Here is a tiny trained network, its code and every weight. The questions are about switching its units off for an input and a target symbol, where a switched-off unit gives its printed mean instead of its output.

import numpy as np


def w(rows, s, z=0):
    codes = np.array(rows[::2]) - 128.0
    scale = np.full(codes.shape[1], s)
    scale[-1] = z or s
    return codes * scale


def f(y):
    return np.maximum(y, 0)


def softmax(a):
    e = np.exp(a - a.max(-1, keepdims=True))
    return e / e.sum(-1, keepdims=True)


def log_softmax(a):
    a = a - a.max(-1, keepdims=True)
    return a - np.log(np.exp(a).sum(-1, keepdims=True))


def net(x, mask):
    ids = ['Θβδεζησ'.index(c) for c in x.split()]
    T = len(ids)
    res = E[ids] + P[:T]
    u = 0
    for l in range(2):
        q, k, v = (res @ M[l].T for M in (Q, K, V))
        z = softmax(np.where(np.tri(T) > 0, q @ k.T / 2**0.5, -1e9)) @ v
        res = res + np.where(mask[u], z, O[l][:, -1]) @ O[l][:, :-1]
        u += 1
        y = f(res @ A[l][:, :-1].T + A[l][:, -1])
        res = res + np.where(mask[u : u + 12], y, B[l][:, -1]) @ B[l][:, :-1]
        u += 12
    return log_softmax(res[-1] @ U[:, :-1].T + U[:, -1])


Q, K, V, O, A, B = {}, {}, {}, {}, {}, {}
E = w([
[80,181,113,165,129,174,202,52,109,112],'Θ',
[134,212,250,62,174,107,208,137,129,123],'β',
[129,122,142,103,169,64,100,96,127,91],'δ',
[117,36,81,125,219,178,135,114,76,97],'ε',
[124,138,83,91,140,122,195,220,108,148],'ζ',
[151,107,74,87,185,209,90,41,136,183],'η',
[172,121,94,184,183,106,133,167,105,65],'σ',
],0.016)
P = w([
[106,173,175,145,254,244,106,142,33,140],'0',
[44,126,124,72,159,140,52,100,144,166],'1',
[61,147,126,61,150,114,96,114,123,149],'2',
[69,131,116,55,146,115,105,137,115,149],'3',
[80,118,113,62,147,104,122,115,110,135],'4',
[86,96,109,41,143,103,120,124,117,123],'5',
[109,98,107,50,120,96,146,133,122,101],'6',
[122,91,110,40,117,93,164,125,110,89],'7',
[158,79,105,49,104,104,170,149,118,54],'8',
[179,86,103,61,99,113,191,113,112,28],'9',
],0.0075)
Q[0] = w([
[121,55,98,61,220,134,169,145,6,29],'L0H0',
[195,74,153,242,40,121,40,182,254,198],'L0H0',
],0.0063)
K[0] = w([
[173,183,91,244,190,232,128,93,72,103],'L0H0',
[99,15,98,86,49,41,141,117,254,147],'L0H0',
],0.0067)
V[0] = w([
[100,51,156,57,128,173,255,149,106,152],'L0H0',
[144,217,214,196,144,76,215,222,103,27],'L0H0',
],0.0042)
O[0] = w([
[38,197,81,110,147,87,115,226,208,221,251],'L0H0',
[69,5,164,143,181,122,145,69,254,179,247],'L0H0',
],0.0078,0.0028)
A[0] = w([
[117,140,42,130,122,122,144,133,137,79,167],'L0N0',
[170,118,103,131,179,185,121,187,111,129,61],'L0N1',
[140,144,158,86,47,100,222,158,121,54,104],'L0N2',
[133,84,155,147,151,157,157,154,201,148,247],'L0N3',
[92,140,61,145,95,66,171,97,171,119,111],'L0N4',
[122,74,76,207,192,138,43,154,80,95,124],'L0N5',
[180,197,126,108,99,182,149,93,38,119,133],'L0N6',
[85,1,170,132,138,117,138,110,174,158,94],'L0N7',
[152,99,41,81,167,210,126,166,67,170,134],'L0N8',
[96,116,72,129,139,218,144,142,99,173,204],'L0N9',
[148,176,68,153,78,176,46,118,81,124,141],'L0N10',
[133,194,156,197,115,153,187,165,134,143,126],'L0N11',
],0.0073,0.0015)
B[0] = w([
[125,198,131,101,128,151,43,157,139,149,204],'L0N0',
[117,141,106,146,117,64,130,179,176,126,168],'L0N1',
[99,74,99,198,174,135,79,88,175,69,192],'L0N2',
[149,155,105,119,108,59,192,135,128,94,202],'L0N3',
[149,175,82,129,134,107,64,253,181,74,220],'L0N4',
[204,174,166,135,208,150,146,202,196,50,170],'L0N5',
[94,109,177,174,100,93,89,161,146,161,176],'L0N6',
[184,142,152,192,112,76,177,160,47,84,198],'L0N7',
[64,123,159,138,142,57,169,172,144,157,221],'L0N8',
[69,130,118,129,117,90,179,121,126,117,255],'L0N9',
[68,130,125,140,69,69,113,176,100,46,149],'L0N10',
[108,177,128,104,155,112,85,86,127,164,178],'L0N11',
],0.0067,0.0059)
Q[1] = w([
[220,52,105,119,21,246,56,102,50,203],'L1H0',
[168,99,119,125,76,203,76,94,99,150],'L1H0',
],0.011)
K[1] = w([
[121,66,15,182,89,117,93,124,116,103],'L1H0',
[135,70,1,121,63,113,105,130,153,96],'L1H0',
],0.0092)
V[1] = w([
[48,158,102,107,82,87,169,196,138,214],'L1H0',
[49,155,127,128,83,162,137,3,46,182],'L1H0',
],0.0062)
O[1] = w([
[202,3,173,183,93,134,55,143,208,171,254],'L1H0',
[114,158,57,180,120,32,76,88,225,38,145],'L1H0',
],0.0076,0.0098)
A[1] = w([
[182,62,143,110,152,184,171,114,153,166,139],'L1N0',
[78,64,128,137,135,62,99,130,145,113,159],'L1N1',
[125,77,166,150,170,206,70,156,178,201,133],'L1N2',
[35,150,174,182,55,135,207,121,150,133,190],'L1N3',
[102,129,72,197,188,133,140,136,181,85,98],'L1N4',
[129,126,135,157,140,128,107,167,164,97,77],'L1N5',
[44,194,172,80,172,141,141,144,125,191,141],'L1N6',
[142,122,145,42,122,247,116,161,27,254,89],'L1N7',
[148,144,115,200,71,211,133,128,208,72,68],'L1N8',
[145,158,174,115,93,140,151,168,199,180,162],'L1N9',
[200,58,172,116,84,39,60,96,76,136,230],'L1N10',
[177,94,139,168,38,97,62,152,199,187,2],'L1N11',
],0.0069,0.0049)
B[1] = w([
[166,26,32,135,122,93,215,35,94,182,179],'L1N0',
[56,116,120,159,39,128,140,107,137,154,245],'L1N1',
[153,152,107,83,176,152,8,71,51,131,208],'L1N2',
[184,124,75,105,118,154,115,157,193,80,202],'L1N3',
[155,116,145,80,199,149,141,102,118,61,233],'L1N4',
[89,81,114,159,173,149,131,66,78,130,185],'L1N5',
[174,221,86,98,152,63,137,111,96,65,182],'L1N6',
[97,57,160,204,139,200,106,145,177,52,181],'L1N7',
[131,137,151,130,63,95,231,161,95,239,180],'L1N8',
[217,116,63,74,128,97,122,147,135,99,187],'L1N9',
[89,212,137,180,87,128,140,202,162,217,186],'L1N10',
[44,193,178,96,151,113,203,2,104,132,216],'L1N11',
],0.0063,0.012)
U = w([
[103,92,100,141,123,121,132,103,230,74,171],'Θ',
[155,205,126,2,159,89,136,90,80,109,120],'β',
[69,136,205,162,93,149,150,185,135,174,194],'δ',
[65,60,179,125,124,146,216,120,76,106,4],'ε',
[184,116,65,139,63,112,195,189,133,153,63],'ζ',
[139,92,50,103,140,120,151,68,75,198,102],'η',
[183,69,77,126,140,164,45,153,131,84,170],'σ',
],0.0056,0.0029)

Each question gives the input, a string of symbols that net reads in full, and the target symbol t.
The units are the heads (2 rows each of Q, K, V and O) and the neurons (one row each of A and B). Each row of codes is followed by its name. A weight is (code - 128) times the scale printed after its matrix; where a second scale follows, it is the last column's (O, A, B and U).
mask holds one flag per unit, layer by layer, with each layer's heads first. A switched-off unit (its flag False) gives its mean, the last column of its rows in O or B, instead of its output. The means were averaged over made-up inputs and are rounded, as every weight is.
A unit's drop is (log p(t) with every unit on - log p(t) with that unit switched off) / (log p(t) with every unit on - log p(t) with every unit switched off).
The circuit of an input: a set's keep is (log p(t) with only the set's units on - log p(t) with every unit switched off) / (log p(t) with every unit on - log p(t) with every unit switched off). Starting from the 12 units with the biggest drops (on a tie, the unit counted first), units are removed one at a time, each time the one whose removal leaves the highest keep (on an exact tie, the one counted first), for as long as the keep stays at least 0.8.
circuit, biggest first: the units of the circuit, biggest drop first
unit that matters most: the unit with the biggest drop
k most important neurons: the k neurons with the biggest drops, biggest first
k most important neurons of layer l: the k neurons of layer l with the biggest drops, biggest first
drop when u is switched off: that unit's drop, to one decimal
input σ Θ δ ε, target ε: circuit, biggest first -> L1H0; L1N7; L0N5
input δ Θ Θ Θ σ ζ, target β: circuit, biggest first -> L1H0; L1N6; L0H0
input σ ε Θ η ζ, target ε: circuit, biggest first -> L1N7; L1H0; L0N5
input ζ ζ ζ Θ ε Θ Θ ζ ζ, target η: 3 most important neurons -> L1N2; L1N11; L1N0
input β σ δ, target δ: unit that matters most -> L0N7
input δ ε ζ, target β: circuit, biggest first -> L1H0; L1N6
input ζ ζ δ Θ η σ η, target η: 2 most important neurons -> L1N0; L1N2
input δ η δ σ Θ Θ Θ Θ, target β: circuit, biggest first -> L1H0; L1N6; L0H0
input η η σ Θ σ δ Θ, target δ: 2 most important neurons -> L0N6; L0N8
input σ Θ δ Θ ε Θ Θ η, target ε: 4 most important neurons -> L1N7; L0N5; L0N8; L0N7
input ε ζ ζ Θ Θ σ Θ η, target σ: 2 most important neurons of layer 1 -> L1N7; L1N2
input ε Θ η η Θ Θ Θ η σ, target σ: 2 most important neurons of layer 0 -> L0N5; L0N8
input δ Θ Θ Θ δ, target β: circuit, biggest first -> L1H0; L0H0
input Θ ζ β ε, target ε: 2 most important neurons -> L0N7; L0N8
input σ ε η, target ε: circuit, biggest first -> L1N7; L1H0; L0N5
input β Θ Θ δ ζ, target ζ: 4 most important neurons -> L0N7; L0N3; L1N11; L1N2
input σ Θ ζ σ η δ Θ, target ε: circuit, biggest first -> L1H0; L1N7; L0N5
input β ζ Θ β Θ σ β σ Θ δ, target δ: 2 most important neurons -> L1N10; L0N7
input β β Θ σ Θ Θ Θ σ Θ, target ζ: most important neuron -> L0N7
input δ ζ Θ η Θ Θ δ δ Θ, target β: 3 most important neurons -> L0N5; L1N6; L0N4
input ε η ζ, target σ: 2 most important neurons -> L1N7; L0N5
input ε Θ ε σ Θ Θ Θ, target σ: 3 most important neurons -> L0N5; L1N7; L0N8
input δ Θ ε, target β: most important neuron -> L1N6
input ζ Θ Θ ε, target η: 3 most important neurons of layer 1 -> L1N0; L1N2; L1N11
input ε Θ δ, target σ: 3 most important neurons of layer 1 -> L1N7; L1N2; L1N11
input σ Θ Θ ζ Θ Θ δ, target ε: drop when L0N5 is switched off -> 0.7
input η Θ Θ ζ δ Θ Θ ζ, target δ: drop when L1N10 is switched off -> 0.2
input ζ δ Θ δ ζ Θ Θ ζ, target η: drop when L1H0 is switched off -> 1.3
input η ζ σ ε, target δ: drop when L1H0 is switched off -> 0.2
